Here are made-up elements, facts about them, and rows of numbers that follow some of those facts. Name the element behind each unnamed row.

Facts:
balok Θ [diruk,klegrum,sisan,zitreskam]
bostes Θ [gotror]
bragru Θ [navis,bogafe]
brasel Θ [draklim,trokem,fevim,klegrum]
breskos Θ [gabom]
brodaplin Θ [sezus,gikaba]
brogrek Θ [ristek,trikos]
brumik Θ [digram,liske]
brusku Θ [driflur,brumik]
datun Θ [trimu]
digram Θ [dretagin,soklem]
diruk Θ [skesto]
ditriklen Θ [debras]
dotroso Θ [skesto]
draklim Θ [breskos]
dretagin Θ [sagruvuk]
driflur Θ [trokem,truklel]
drogobek Θ [lidroplin]
dromo Θ [flerer,stesta]
drumum Θ [trokem,drogobek]
fepe Θ [brogrek,poki]
fevim Θ [flistil]
flerer Θ [gefon,postor]
flike Θ [klegrum]
flistil Θ [brulek]
floflan Θ [gabom,fevim]
floze Θ [digram,roklal]
fluba Θ [pluklom,badripi,flistalol]
flusonum Θ [skiklar,ziflur]
fode Θ [tifos,tafo]
gefon Θ [drogobek,grogar]
genar Θ [nemiril]
gikaba Θ [postor]
gotror Θ [digram]
gragu Θ [navis,kloskom,poki,siskon,datun,zoflos]
graplis Θ [fode,lebrelas,zefli]
greton Θ [stesta,sagruvuk]
gritrek Θ [bragru,bogafe,brumik,zitreskam,pledor]
grogar Θ [brulek,fevim]
gruvin Θ [siskon]
kamugem Θ [zeflum,sagruvuk]
klabri Θ [tizudrel,rabi,pledor,zoflos]
klegrum Θ [lasol,grogar]
klolek Θ [turon,bragru]
kloskom Θ [skilal]
klostus Θ [drumum,mikam]
kludro Θ [rigru]
klumen Θ [drogobek,rofaklar,bragru]
kodrire Θ [truklel]
kotros Θ [klolek,flerer]
kube Θ [gefon,sagruvuk]
ladostan Θ [skilal,poku,gritrek]
lasol Θ [gabom,flistil]
lebi Θ [skonun,driflur]
lebrelas Θ [brusku,megor,klegrum]
lemok Θ [plipu]
lidroplin Θ [draklim,fevim,grogar]
liske Θ [lidroplin,lebi]
mikam Θ [rofaklar]
mogove Θ [truklel,vasik]
moti Θ [pibredan,megor,vudrir,poku]
muklestos Θ [brumik]
navis Θ [tifos,skonun,skesto]
nemiril Θ [klolek,brasel]
nesem Θ [brusku,fepe]
nifli Θ [dotroso]
pazam Θ [turon,poku,fepe]
pebis Θ [trimu]
pibredan Θ [zeflum]
pipulim Θ [fode,gotror]
pledor Θ [draklim,floflan]
pleven Θ [mikam,pledor]
plipu Θ [nebrul,floflan,lasol,flistil]
pliskek Θ [turon,nebrul,grogar]
poki Θ [zefli]
poku Θ [dretagin,liske]
postor Θ [pledor]
rabi Θ [drumum,trefeten]
ragi Θ [graplis,marum,genar]
redi Θ [ladostan]
rigru Θ [kodrire,marum,lemok]
ristek Θ [kube,plipu,sagruvuk,bragru]
robros Θ [floflan]
rofaklar Θ [lebi]
roklal Θ [klegrum]
samamir Θ [sagruvuk,klostus]
sezus Θ [muklestos,sisan,kamugem,driflur]
sipopal Θ [kotros]
siskon Θ [gefon,breskos,gikaba]
skelil Θ [zefli]
skesto Θ [dretagin,plipu,driflur,gikaba]
skiklar Θ [diruk,tizudrel,truklel,ziflur,stostun]
skilal Θ [pebis,trefeten,megor]
skonun Θ [plipu,roklal]
soklem Θ [tafo,skonun]
steplal Θ [lebi]
sterin Θ [gufo]
stostun Θ [dotroso,gotror,lebi]
suza Θ [lemok]
tabruk Θ [robros,stostun]
tadran Θ [drukilu]
tafo Θ [lasol]
taskes Θ [megor]
tokla Θ [brogrek,zole,sterin,tuklan]
tokubon Θ [pibredan,klabri,drukilu,tuklan]
toskes Θ [muklestos]
trikos Θ [truklel,gikaba]
trimu Θ [navis,gotror]
trokem Θ [fevim]
troris Θ [senin]
truklel Θ [trokem,stesta]
tuklan Θ [breskos]
turon Θ [robros]
veplaga Θ [stostun,fepe]
viflon Θ [flistalol]
vudrir Θ [stopel]
zediful Θ [tizudrel]
zedogu Θ [gufo,skilal,stutren,lasol,klabri]
zefli Θ [senin,pledor]
zeflum Θ [poku,gikaba]
ziflur Θ [gefon,roklal]
zitreskam Θ [trefeten]
zoflos Θ [gotror,vudrir,bostes]
π a <- badripi,bogafe,bostes,brodaplin,brogrek,brumik,brusku,datun,debras,didrugrus,digram,diruk,ditriklen,dotroso,draklim,dretagin,driflur,dromo,drukilu,drumum,faban,fepe,flerer,flike,flusonum,gabom,gefon,gragu,graplis,grogar,gufo,klegrum,kludro,kodrire,ladostan,lasol,lebi,lemok,lidroplin,liske,mogove,moti,muklestos,nebrul,nemiril,nesem,nifli,pibredan,pipulim,plipu,pliskek,pluklom,poki,ragi,rigru,ristek,robros,roklal,samamir,senin,sezus,sipopal,sisan,siskon,skelil,skiklar,skilal,steplal,stesto,stopel,stostun,stutren,suza,tadran,tokla,toskes,trokem,troris,truklel,vafla,vudrir,zediful,zeflum,ziflur,zitreskam,zoflos,zole
π b <- balok,bragru,brasel,breskos,brulek,drogobek,drurir,fevim,flistalol,flistil,floflan,floze,fluba,fode,genar,gikaba,gotror,gozer,greton,gritrek,gruvin,kamugem,klabri,klolek,kloskom,klostus,klumen,kotros,kube,lebrelas,marum,megor,mikam,navis,pazam,pebis,pledor,pleven,poku,postor,rabi,redi,rofaklar,sagruvuk,skesto,skonun,soklem,sterin,stesta,stestor,tabruk,tafo,takil,taskes,tifos,tizudrel,tokubon,trefeten,trikos,trimu,tuklan,turon,vasik,veplaga,viflon,zedogu,zefli
[badripi,bostes,bragru,brasel,breskos,brodaplin,brogrek,brumik,brusku,datun,debras,didrugrus,dotroso,draklim,driflur,dromo,drukilu,drumum,drurir,flike,flistalol,flistil,floflan,floze,flusonum,gikaba,gragu,graplis,gritrek,gruvin,klabri,klegrum,kodrire,ladostan,lebrelas,lemok,liske,mikam,mogove,muklestos,navis,pazam,pibredan,pipulim,pledor,plipu,pluklom,postor,rabi,ragi,redi,rigru,ristek,samamir,senin,sipopal,skelil,skesto,skiklar,skilal,skonun,soklem,steplal,sterin,stesto,stestor,stopel,stostun,stutren,suza,tabruk,tafo,tizudrel,tokla,tokubon,trikos,trimu,troris,truklel,tuklan,vudrir,zediful,zedogu,zefli,zoflos,zole] τ c
[balok,bogafe,brulek,digram,diruk,ditriklen,dretagin,drogobek,faban,fepe,fevim,flerer,fluba,fode,gabom,gefon,genar,gotror,gozer,greton,grogar,gufo,kamugem,klolek,kloskom,klostus,kludro,klumen,kotros,kube,lasol,lebi,lidroplin,marum,megor,moti,nebrul,nemiril,nesem,nifli,pebis,pleven,pliskek,poki,poku,robros,rofaklar,roklal,sagruvuk,sezus,sisan,siskon,stesta,tadran,takil,taskes,tifos,toskes,trefeten,trokem,turon,vafla,vasik,veplaga,viflon,zeflum,ziflur,zitreskam] τ d
[badripi,bostes,brusku,draklim,drogobek,dromo,drurir,faban,fevim,floflan,floze,fode,gragu,graplis,gritrek,kamugem,kludro,klumen,kodrire,kotros,ladostan,lebi,lebrelas,lidroplin,nebrul,nesem,nifli,pebis,pibredan,pipulim,pledor,plipu,robros,roklal,sagruvuk,sezus,sipopal,siskon,soklem,steplal,sterin,stesta,stesto,suza,tafo,takil,tizudrel,tokubon,toskes,troris,truklel,turon,veplaga,viflon,vudrir,zedogu,zefli,zoflos] ξ 678
[balok,bogafe,bragru,brasel,breskos,brodaplin,brogrek,brulek,brumik,datun,debras,didrugrus,digram,diruk,ditriklen,dotroso,dretagin,driflur,drukilu,drumum,fepe,flerer,flike,flistalol,flistil,fluba,flusonum,gabom,gefon,genar,gikaba,gotror,gozer,greton,grogar,gruvin,gufo,klabri,klegrum,klolek,kloskom,klostus,kube,lasol,lemok,liske,marum,megor,mikam,mogove,moti,muklestos,navis,nemiril,pazam,pleven,pliskek,pluklom,poki,poku,postor,rabi,ragi,redi,rigru,ristek,rofaklar,samamir,senin,sisan,skelil,skesto,skiklar,skilal,skonun,stestor,stopel,stostun,stutren,tabruk,tadran,taskes,tifos,tokla,trefeten,trikos,trimu,trokem,tuklan,vafla,vasik,zediful,zeflum,ziflur,zitreskam,zole] ξ 386

Known rows:
muklestos: [  1  31   6  -5   4   5 -15 -14 -40  14 -15   7  13 -23 -22   0  23  14
 -14  -2 -10 -12 -24 -24 -14   4   8  14  15 -14 -40 -24  12]
trimu: [  8  34  23  43  24  20 -31  -8 -16  -2 -66 -65  49 -58 -10   8  24 -28
 -28  18   8  -8 -10   5 -15  11  22  32  21  -1 -54 -35   4]
redi: [-18  28  -6  25  29 -30 -17 -18 -28  25  -7 -25  26 -25  -7   8  11 -27
  -4   0 -11  12  -4  -6  -9   6  14  27   5  34 -20 -25  17]
flusonum: [ -4  22   0  -8  13  -5 -15 -16 -47  23  -6  20   7 -15 -16  -2  17  13
  -5  -8 -16  -9 -23 -23 -17  -1   7  16  14  -3 -28 -26  15]
pluklom: [ 13   4 -21 -11  58  60 -10 -22 -38   1 -20  54  51  22   0  25  36  40
   6  41 -36  36 -15  -9  -5 -15 -21  37  -1   4 -12 -29  48]
skelil: [ 26  30  -8  -1  19 -11  -7 -10 -29  34 -23  17   3 -22 -18  -2   5  19
  -3 -15 -10  -2 -24 -30 -18   4   2  16  -3   0 -36 -26  38]
vudrir: [  9  36  -6  -8  14  -5  -3 -10 -45   1 -41   7 -15 -14 -18  15  16  10
  14  -5   2 -11 -13 -14  -4  -4   6  18  13 -52 -15 -31  28]
brasel: [-68   1 -28 -17  63 -50 -29   6 -40   1   2 -18   5 -14   2  10 -11 -81
 -11 -48 -28  11 -46   5 -17 -18 -10  -9 -10  36 -21 -46  19]
toskes: [ -4  30   1  -2 -24 -11 -22  -5 -13  -6 -34  14 -22 -16  -7   4   6  39
  27  -6   7 -10  -7   2   6 -15 -17  -9   6 -33  23   5  -8]
poku: [-19  37  14  36 -25 -29 -34 -29  -8  29   7 -13  28 -30  -3  -8  16  13
  15  22  -3  -3  15   7   7  -7   3  10  14  52  32  14 -36]
gufo: [ 17   1 -14   1  19  66 -33 -17  -1  -7 -24  59  43  11  11  18  22  68
  17  43 -25  37  -9  12  -4 -24 -49  12 -13  24  27   3  10]
takil: [-16  11  -6  17  24  24 -22 -17   1 -20 -35   8  26  15   9  37  15  27
  41  43 -20  53  25  36  13 -26 -33  17 -15  10  59   6  15]
klostus: [-25  26   5  24 -12 -26 -32  -9   4  19  -4 -16  16 -25  -3  -3   0  -6
   4  -6  -9  17  -8   6  -9  -6 -14  -4 -17  49  24   8 -14]
nemiril: [ -1  20 -10  -4 -12  -8 -34  -1  -6  17 -15  24  -1 -28   0 -11  -2  40
   4 -14  -2 -10 -29  -8  -5 -12 -27 -13  -8  20   7  -1 -10]
sagruvuk: [-22  24 -14  29  12   0  -8 -53 -20   9  15  33  38  35  14  33  36  48
  63  67 -25  38  57  31  36 -26 -19  35  16  34  96  22  -5]
tifos: [ -9   6  -3  29  31  50 -35 -19   6 -11 -25  17  67   5  16  27  23  26
  17  55 -27  52  11  31   6 -23 -38  26  -8  56  38   2   3]
turon: [-12  31  -3  31 -10 -44 -23  -4   1  11 -40 -27 -12 -25   6  10 -10   6
  33 -10   7   7  11  21  10 -13 -11   0  -6  10  37  -4   0]
klolek: [ -8  30   0  35  -7 -34 -34  -8   7  34 -13 -19  20 -37   2  -7   3  14
  15   1   2   8   3  11   1  -7 -10   3 -14  58  22   4 -14]
megor: [ -3   5 -10  31  28  46 -32 -17  10  -6 -24  19  61   6  11  24  24  29
  18  48 -26  56  12  32   5 -22 -38  25 -20  59  37   2  13]
poki: [ 35  33   1  14 -21  -9 -26   9  13  38 -35  22  -4 -38  -6 -14  -7  62
  10 -17   7   3 -16 -17 -13  -4 -22  -7 -29  19   2   4   8]

Which element is each row?
No name comes twice in this set of rows, the named rows included.
[-54  32  14  12  -3 -37 -22 -48 -65  21  35 -20  40  -6 -20   5  40 -30
   2  24 -24 -20  11  -6   2   4  33  31  52  29  -3  -8 -30] -> skesto
[ 27  44  -5  34  26 -58  11  11   2  42 -54 -33 -18 -34 -20  15 -25  -1
  27 -30  13  38  11 -10 -11  12  13  22 -39 -11  -7 -28  77] -> zefli
[ -3  38  -2   4 -36 -28 -25 -55 -40  48  38  44  14  -7   3 -13  32  75
  30  33 -13 -38  15  -8  22 -14  -1  13  47  39  44  18 -48] -> dretagin
[-19  19   9 -17   8  13 -29 -15 -51  -6 -21   1  13 -17 -19   0  27  -9
 -22  -1 -13 -19 -33 -20 -17  -1   3  10  29 -22 -43 -26   0] -> liske
[-22  35 -10  30 -17 -68 -25 -46 -22  59  49  13  26  -9  11  -5  17  30
  36  18 -15  -8  27   8  22 -12   1  17  22  87  62  18 -30] -> kube
[  1  39   5   4 -48 -37 -16 -33 -17  51  30  43   1 -18 -17 -16  15  68
  25   3 -12 -11   1 -23   0  -5  -3   2   4  37  33  24 -19] -> zeflum
[ 16  23 -30 -19  37 -50   3   4 -34  29 -34  14 -45 -14   0  10 -15   5
  23 -42   3   0 -22 -20   1  -9  -3   4  -4 -31 -16 -36  53] -> draklim
[-94  12  31 -55 -21   0 -20  -9 -67 -31  38  23  -3  21 -68   2  23 -41
 -28 -29 -51  16 -51 -29 -47  11   3 -19  -9 -31 -30   8 -14] -> driflur
[  4  35  34  51 -18  30 -55  -6  10 -18 -74 -61  47 -68   2  -2  23  -1
 -18  28  21 -13  -8  27  -5  -6  -4   9  22  15 -18  -5 -36] -> gotror
[-35  28   2  26 -16 -33 -30 -32 -12  30  20   1  25 -15  -2  -3  16  13
  20  15 -15   5  10   9   4 -10  -5   8   8  63  40  17 -28] -> greton
[-16  13 -47 -20  58 -47 -18 -23 -75  14 -19  14 -17  -6  44  15  22 -10
  27  -7   0 -56 -18   6  34 -37  -2  17  68 -21  -1 -62  10] -> plipu
[  4  37  -6  -6   1 -36   7 -24 -49  25  -7  19 -24  -5 -24   8  16  21
  24  -6  -5 -13   3 -24   6  -3  16  22  22 -41  -2 -17  22] -> pibredan
[ 14  29 -11   3 -25 -38 -20 -15  -5  52   7  42  -6 -19  -4 -15  -3  63
  21 -17  -5  -5  -9 -23  -4  -6 -16  -6 -11  34  26  15  -1] -> flerer
[ -3  32  -1  36  -6 -33 -27  -1  18  34 -29 -19  14 -38  -4  -3 -12   9
  10 -11  -3  24  -4   7  -6  -2 -14  -2 -25  51  16   2   4] -> pleven
[-13  27  10 -12   2   6 -21 -27 -59  11  -3   9  19 -15 -21   0  39   9
 -11  11 -15 -26 -21 -21 -10   2  13  21  41 -10 -37 -19  -6] -> dotroso

The same elements again, as new rows of numbers:
Known rows:
pipulim: [ 20  17 -13  -6 -11  20  -3  12 -11   8  28 -11  -5  -9  29  -3 -24  18
 -12  -3   7   9  17 -14  13  -6  41   4 -17  -9  -2  -3 -23 -20 -10  -1
  21  11 -16]
grogar: [  1   6  -7 -11 -24  13   6  -1  13  23  -1   1  -4 -10   1  12   9   8
  -5   6 -16   5  12 -23   5 -12  21 -26  -1 -13   2 -39 -44 -35 -16   4
   6  21 -13]
gufo: [ 16   5 -22  -9 -18  12  -6  -3   9  15  27 -10   1 -17  23   2  24  10
 -23 -18 -22  10 -10 -10  22 -24  25 -14 -12 -23   0 -34 -24  -7 -20 -17
  15   3  -8]
suza: [ 17  13 -10  -9 -17  14 -12  14  -8   9  19  -8  -6 -11  19   0 -16  22
  -5  -2   7   9  14 -13  14  -6  29  -4 -16  -4   1  -3 -23 -20 -12  -7
  27  11 -16]
tadran: [ 13   5 -12  -3 -14  14  -5   4  14  26  20 -14  -1 -18  11   8  13   7
 -17  -5 -12   9   0  -8  17 -14  35  -9 -13 -16   3 -27 -33 -24 -21   0
  12   9  -3]
flike: [  9  12  -2 -11 -19  18  -4   8  -2  15   9  -4  -8 -13  18   6 -11  12
 -10  -3   4   2  19 -15   7  -5  18   0 -17  -7   0  -8 -31 -20 -14 -17
  23  19 -13]
pluklom: [ 19   9 -18 -15 -18  17 -11   2  -8   3  25  -4  -4 -14  33  -1   2  13
 -20 -20  -3   6   8 -14  17 -17   7  -2 -20 -17  -4 -13 -20   0 -10 -37
  30   8 -16]
gotror: [ 17  10  -9  20  -6  26  22   2   6  20  48 -13 -10 -14  13  14 -20   7
 -29 -22 -15   6   8  -7  14 -14  47  14 -11 -15  -3 -29 -22 -28 -37  18
 -15   9  -5]
draklim: [ 16  10 -21 -16 -13  18 -17  21  -9  13   0  -5  -3  -6  18   3 -25  15
  -1   4   5  14  19 -17  11  -8  23  -9 -13  -3   9 -14 -36 -17 -13  -1
  33   9 -14]
trefeten: [ 22  -3 -27   6 -12  15   0   2   2  11  31  -6  -3 -15   9  15   2  13
 -23 -33 -27  12  -7 -12  22 -29  10  -3 -10 -17   5 -44 -19  -4 -36 -11
   5   0  -7]
pleven: [ 19  -5 -20  11  -8  19  -6  14   8  27  18 -11  -4 -16  -1  21 -18   6
 -17 -18 -17  13   5  -7  17 -18  23   4  -9 -11  13 -39 -34 -20 -41   8
   5   3   0]
kamugem: [ 14  -1  -6  14 -21   5 -18  21   4  22  23 -14  -5 -21 -18  27  -1  32
  -4 -17 -12  14 -11   0  22 -16  31 -10  -7   3  13 -22 -11 -22 -53  13
  11   1  -2]
diruk: [ 12   7  -3   4 -19   9  -1   5  14  25  28 -17  -5 -21   4   8  19  11
 -12  -5  -8   6   0  -8  16  -7  39  -8 -12 -15  -1 -19 -27 -36 -22   0
   8  14  -3]
mikam: [ 22   2 -14   7 -12  21  -3  15  -7  13  22  -6 -11 -12   9  15 -36  10
 -12 -23   1   6  22 -13  14 -10   9  17 -18  -5   5 -15 -24 -19 -29 -15
  16  12  -9]
senin: [ 21   8 -22 -17 -16  19 -14   5  -7   5  21  -6  -3 -13  37  -1  -2  10
 -20 -20  -4   9   7 -14  18 -18   9  -1 -22 -17  -1 -15 -23   3 -10 -37
  31   6 -14]
vafla: [ 16   4 -21  -7 -17  12  -5  -2   9  16  26 -11   0 -17  20   3  24  10
 -23 -16 -19  10  -9 -10  21 -24  26 -15 -13 -21   0 -33 -25 -10 -20 -16
  14   5  -8]
fevim: [ 11   0 -22   3 -21  13  12   9   0  12   2   6  -7  -5 -15  22 -17  22
   4  -3 -21  10  12 -30   5 -18  15 -25   7  -2   8 -47 -33 -37 -33  22
  -2  16 -18]
klegrum: [  0  15   6 -18 -25  19   1   3  -5  14  -1   7  -9  -9  15  12 -13  15
  -7   1   1   0  26 -18  -2  -4  15 -12 -11  -4  -4 -14 -35 -17 -15 -14
  18  23 -18]
troris: [ 22  12 -17 -11 -13  15 -15  17  -9  10  16 -10  -4  -9  24  -1 -19  17
  -7  -4   5  12  13 -14  16  -9  29  -2 -16  -7   4  -6 -26 -19 -13  -7
  30  10 -14]
zole: [ 20   7 -18 -16 -19  15 -12   2  -5   5  24  -4  -4 -14  32  -2   3  14
 -21 -19  -4   6   8 -13  17 -17   8  -2 -20 -16  -5 -13 -20   0 -11 -39
  30   9 -15]

Which element is each row?
No name comes twice in this set of rows, the named rows included.
[ 21  10 -18  -8 -17  11 -17  17  -9  10  19 -11  -4 -12  16   0 -14  19
  -3  -4   9  11  12 -15  17  -8  27  -5 -16  -5   4  -4 -23 -25 -12 -10
  31  12 -14] -> dromo
[ 23  20 -15  -5  -7  22   0  14 -11   7  33 -13  -6  -8  36  -6 -28  14
 -16  -3   7  10  20 -13  12  -7  46   8 -19 -10  -2  -3 -25 -21  -9   2
  19  12 -16] -> zoflos
[  9   9   9   8 -23  17   6   9  -7  11  25   0 -15 -17   2  23 -26  22
 -12 -21   1  -1  20 -12   7  -6  13  11 -13   1  -5  -6 -14 -17 -37 -15
   6  18 -14] -> skonun
[ 22   4 -22  15  -7  19   6  13  -2  13  34 -12  -5 -11   2  15 -22  18
 -13 -15 -16  15   3 -12  17 -20  42   0  -7  -8   9 -34 -21 -27 -37  27
  -1   1  -9] -> pebis
[  7  13  -5  -5 -20  12   2   8   5  18  16  -7  -3 -12   6   7   6  22
  -7   6 -11  10   0 -12  10 -14  48 -23  -3  -9   1 -26 -28 -30 -24  19
   6  13 -12] -> roklal
[  9  13   6   2 -16  14   4   2  13  26  32 -17  -6 -20  11   9  12  13
 -21  -5  -8   5   0  -1  16 -11  50  -3 -14 -15  -2 -19 -25 -28 -27   7
   3  13  -3] -> digram
[ 25   4 -23   5  -7  21 -12  24 -14   9  20  -8  -7  -8  12  14 -47  18
  -7 -17   2  15  18 -11  16 -13  21  11 -15   1  11 -15 -23 -11 -33   2
  22   1 -11] -> gritrek
[  7   5  -3  -3 -19  10  -8   7  15  30  14 -13  -4 -20   2  14  15  11
 -13  -2  -9   8   0  -5  15 -10  36 -11 -10 -11   4 -24 -33 -29 -25   3
  12  11  -1] -> ziflur
[ 12  -5  -8  14 -19   8  -9  11   9  25  22 -11  -7 -22 -15  26   2  17
 -11 -23 -16   9  -3  -5  20 -16  19  -4 -10  -6   9 -29 -19 -23 -46  -1
   5   7   0] -> greton
[ 13  13   2  -2 -19  16  -4   7  -1  16  26 -10 -10 -18  20   4  -7  13
 -14  -8  10   1  17 -12  13  -2  27   7 -20  -9  -4   3 -23 -27 -14 -21
  21  19  -9] -> dotroso
[ 20  -1 -26  13 -14  12   1  14   2  16  17  -8  -6 -10 -11  17 -16  18
  -2 -10 -17  15   4 -20  16 -18  25 -11  -2  -4  10 -37 -25 -37 -38  17
   3  10 -10] -> drogobek
[  4  11  13 -11 -26  12 -22  14   0  22  11  -8  -9 -22   9  16   0  22
  -9  -8   9   3  11   3  11   0  23  -2 -20   0  -2   4 -21 -11 -29 -24
  29  12  -5] -> ristek
[ 25   0 -30   7 -15  12  -3  10  -3   4  32  -6  -2 -11   4  11  -3  24
 -15 -26 -26  15 -11 -16  23 -29  21 -13  -6 -12   7 -40 -11 -11 -37   2
   7  -3 -13] -> takil
[ 16  -3 -18   2 -21  17   3  10  -7  10   4   4 -13  -8  -4  18 -35   8
   2 -13  -1   4  31 -30   6  -9 -12   2  -8  -3   4 -25 -34 -33 -22 -19
  16  21 -16] -> brasel

